Below are the code and all the weights of a small trained network. Each question names an input and a target symbol and asks about switching units off, where a switched-off unit gives its printed mean instead of its output.

import numpy as np


def w(rows, s, z=0):
    codes = np.array(rows[::2]) - 128.0
    scale = np.full(codes.shape[1], s)
    scale[-1] = z or s
    return codes * scale


def norm(h):
    return h / np.sqrt((h * h).mean(-1, keepdims=True) + 1e-5)


def f(y):
    return np.maximum(y, 0)


def softmax(a):
    e = np.exp(a - a.max(-1, keepdims=True))
    return e / e.sum(-1, keepdims=True)


def log_softmax(a):
    a = a - a.max(-1, keepdims=True)
    return a - np.log(np.exp(a).sum(-1, keepdims=True))


def net(x, mask):
    ids = ['αβγδεηθλμπστφψω'.index(c) for c in x.split()]
    T = len(ids)
    res = E[ids] + P[:T]
    u = 0
    for l in range(2):
        r = norm(res)
        for j in range(2):
            rows = slice(3 * j, 3 * j + 3)
            q, k, v = (r @ M[l][rows].T for M in (Q, K, V))
            z = softmax(np.where(np.tri(T) > 0, q @ k.T / 3**0.5, -1e9)) @ v
            o = O[l][rows]
            res = res + np.where(mask[u + j], z, o[:, -1]) @ o[:, :-1]
        u += 2
        y = f(norm(res) @ A[l][:, :-1].T + A[l][:, -1])
        res = res + np.where(mask[u : u + 4], y, B[l][:, -1]) @ B[l][:, :-1]
        u += 4
    return log_softmax(norm(res)[-1] @ U[:, :-1].T + U[:, -1])


Q, K, V, O, A, B = {}, {}, {}, {}, {}, {}
E = w([
[146,93,123],'α',
[93,106,89],'β',
[157,157,131],'γ',
[156,110,99],'δ',
[129,110,163],'ε',
[137,83,84],'η',
[156,99,143],'θ',
[91,251,149],'λ',
[167,100,177],'μ',
[124,169,120],'π',
[133,47,71],'σ',
[40,127,123],'τ',
[14,89,176],'φ',
[102,90,254],'ψ',
[115,37,255],'ω',
],0.007)
P = w([
[8,207,82],'0',
[241,27,240],'1',
[221,57,212],'2',
[178,58,223],'3',
[161,87,202],'4',
[159,76,187],'5',
[150,96,187],'6',
[210,100,218],'7',
],0.0018)
Q[0] = w([
[114,120,165],'0.h0',
[109,96,134],'0.h0',
[87,113,161],'0.h0',
[169,172,145],'0.h1',
[67,31,108],'0.h1',
[56,254,115],'0.h1',
],0.0084)
K[0] = w([
[125,101,169],'0.h0',
[140,90,168],'0.h0',
[147,85,174],'0.h0',
[171,166,128],'0.h1',
[26,2,123],'0.h1',
[60,214,89],'0.h1',
],0.0073)
V[0] = w([
[128,128,128],'0.h0',
[113,147,128],'0.h0',
[146,80,200],'0.h0',
[133,4,222],'0.h1',
[109,156,134],'0.h1',
[25,21,153],'0.h1',
],0.0035)
O[0] = w([
[128,128,128,128],'0.h0',
[106,119,125,115],'0.h0',
[193,185,158,187],'0.h0',
[171,252,75,253],'0.h1',
[135,130,168,108],'0.h1',
[252,176,118,187],'0.h1',
],0.0027,0.0035)
A[0] = w([
[87,100,51,167],'0.n0',
[199,71,3,5],'0.n1',
[115,152,98,24],'0.n2',
[83,186,223,149],'0.n3',
],0.0043,0.0022)
B[0] = w([
[211,172,116,172],'0.n0',
[119,93,252,220],'0.n1',
[138,128,151,128],'0.n2',
[178,83,194,250],'0.n3',
],0.0043,0.002)
Q[1] = w([
[179,89,204],'1.h0',
[57,140,48],'1.h0',
[155,98,149],'1.h0',
[31,137,19],'1.h1',
[141,131,255],'1.h1',
[130,189,36],'1.h1',
],0.0086)
K[1] = w([
[61,155,155],'1.h0',
[196,118,85],'1.h0',
[103,160,159],'1.h0',
[220,125,197],'1.h1',
[84,125,2],'1.h1',
[152,73,203],'1.h1',
],0.01)
V[1] = w([
[254,133,92],'1.h0',
[122,75,201],'1.h0',
[117,216,128],'1.h0',
[185,219,173],'1.h1',
[87,119,235],'1.h1',
[128,222,98],'1.h1',
],0.0067)
O[1] = w([
[251,104,123,106],'1.h0',
[106,108,225,255],'1.h0',
[120,248,96,126],'1.h0',
[158,168,241,174],'1.h1',
[63,110,195,188],'1.h1',
[156,255,140,104],'1.h1',
],0.0062,0.0035)
A[1] = w([
[3,147,148,254],'1.n0',
[203,227,81,150],'1.n1',
[126,149,175,92],'1.n2',
[198,86,102,209],'1.n3',
],0.0044,0.0036)
B[1] = w([
[110,124,2,253],'1.n0',
[126,173,93,163],'1.n1',
[116,143,146,150],'1.n2',
[108,174,62,198],'1.n3',
],0.0061,0.0043)
U = w([
[31,79,139,94],'α',
[64,123,123,112],'β',
[145,47,61,79],'γ',
[130,70,197,167],'δ',
[148,74,81,92],'ε',
[184,170,62,253],'η',
[162,73,81,129],'θ',
[127,116,173,73],'λ',
[106,106,193,46],'μ',
[51,254,135,106],'π',
[124,132,148,80],'σ',
[116,115,183,155],'τ',
[75,158,60,97],'φ',
[59,146,104,177],'ψ',
[202,220,153,146],'ω',
],0.0095,0.0055)

Each question gives the input, a string of symbols that net reads in full, and the target symbol t.
The units are the heads (3 rows each of Q, K, V and O) and the neurons (one row each of A and B). Each row of codes is followed by its name. A weight is (code - 128) times the scale printed after its matrix; where a second scale follows, it is the last column's (O, A, B and U).
mask holds one flag per unit, layer by layer, with each layer's heads first. A switched-off unit (its flag False) gives its mean, the last column of its rows in O or B, instead of its output. The means were averaged over made-up inputs and are rounded, as every weight is.
A unit's drop is (log p(t) with every unit on - log p(t) with that unit switched off) / (log p(t) with every unit on - log p(t) with every unit switched off).
The circuit of an input: a set's keep is (log p(t) with only the set's units on - log p(t) with every unit switched off) / (log p(t) with every unit on - log p(t) with every unit switched off). Starting from all 12 units, units are removed one at a time, each time the one whose removal leaves the highest keep (on an exact tie, the one counted first), for as long as the keep stays at least 0.8.
units of the circuit, in order: the units of the circuit, biggest drop first
k most important neurons: the k neurons with the biggest drops, biggest first
k most important neurons of layer l: the k neurons of layer l with the biggest drops, biggest first
heads that matter: for each layer, one digit per head in row order, 1 if its drop is at least 0.15 and else 0, layers parted by /
drop of u: that unit's drop, to one decimal
input θ β θ θ δ τ θ, target ω: heads that matter => 01 / 00
input θ δ η γ η ω θ τ, target ω: units of the circuit, in order => [0.h1 1.h0]
input β τ θ, target η: 2 most important neurons of layer 0 => [0.n0 0.n3]
input β θ ψ ε θ, target η: heads that matter => 00 / 01
input λ μ δ θ α, target π: units of the circuit, in order => [1.h0 0.h1]
input λ λ λ β δ θ β, target π: units of the circuit, in order => [1.h0 0.h1 1.h1]
input θ π ψ γ α, target ω: units of the circuit, in order => [1.h1 0.n1]
input λ α λ θ γ δ, target π: units of the circuit, in order => [1.h0 0.h1]
input θ β ψ ε, target ω: units of the circuit, in order => [1.h1 0.h1]
input θ δ α λ γ β, target ω: heads that matter => 00 / 00
input λ ε β τ β, target π: heads that matter => 00 / 11
input β ψ β π, target η: units of the circuit, in order => [1.h1 0.n0 0.h1]
input β θ ω β, target η: units of the circuit, in order => [1.h1]
input β φ γ α, target η: 4 most important neurons => [0.n0 0.n3 0.n1 1.n0]
input θ μ λ δ, target ω: heads that matter => 00 / 00
input λ θ γ β μ ε, target π: heads that matter => 01 / 10
input θ τ δ β τ, target ω: heads that matter => 01 / 01
input θ α μ, target ω: heads that matter => 00 / 01
input θ β μ τ ε α β β, target ω: heads that matter => 01 / 00
input θ α θ, target ω: most important neuron of layer 1 => [1.n0]
input λ θ θ α δ, target π: most important neuron => [0.n1]
input β γ φ μ α, target η: 2 most important neurons => [0.n0 0.n3]
input β σ λ δ β β, target η: drop of 0.n0 => 0.5
input θ δ α ε β γ δ, target ω: drop of 1.h1 => 0.4
input β θ ε, target η: drop of 1.h1 => 0.3
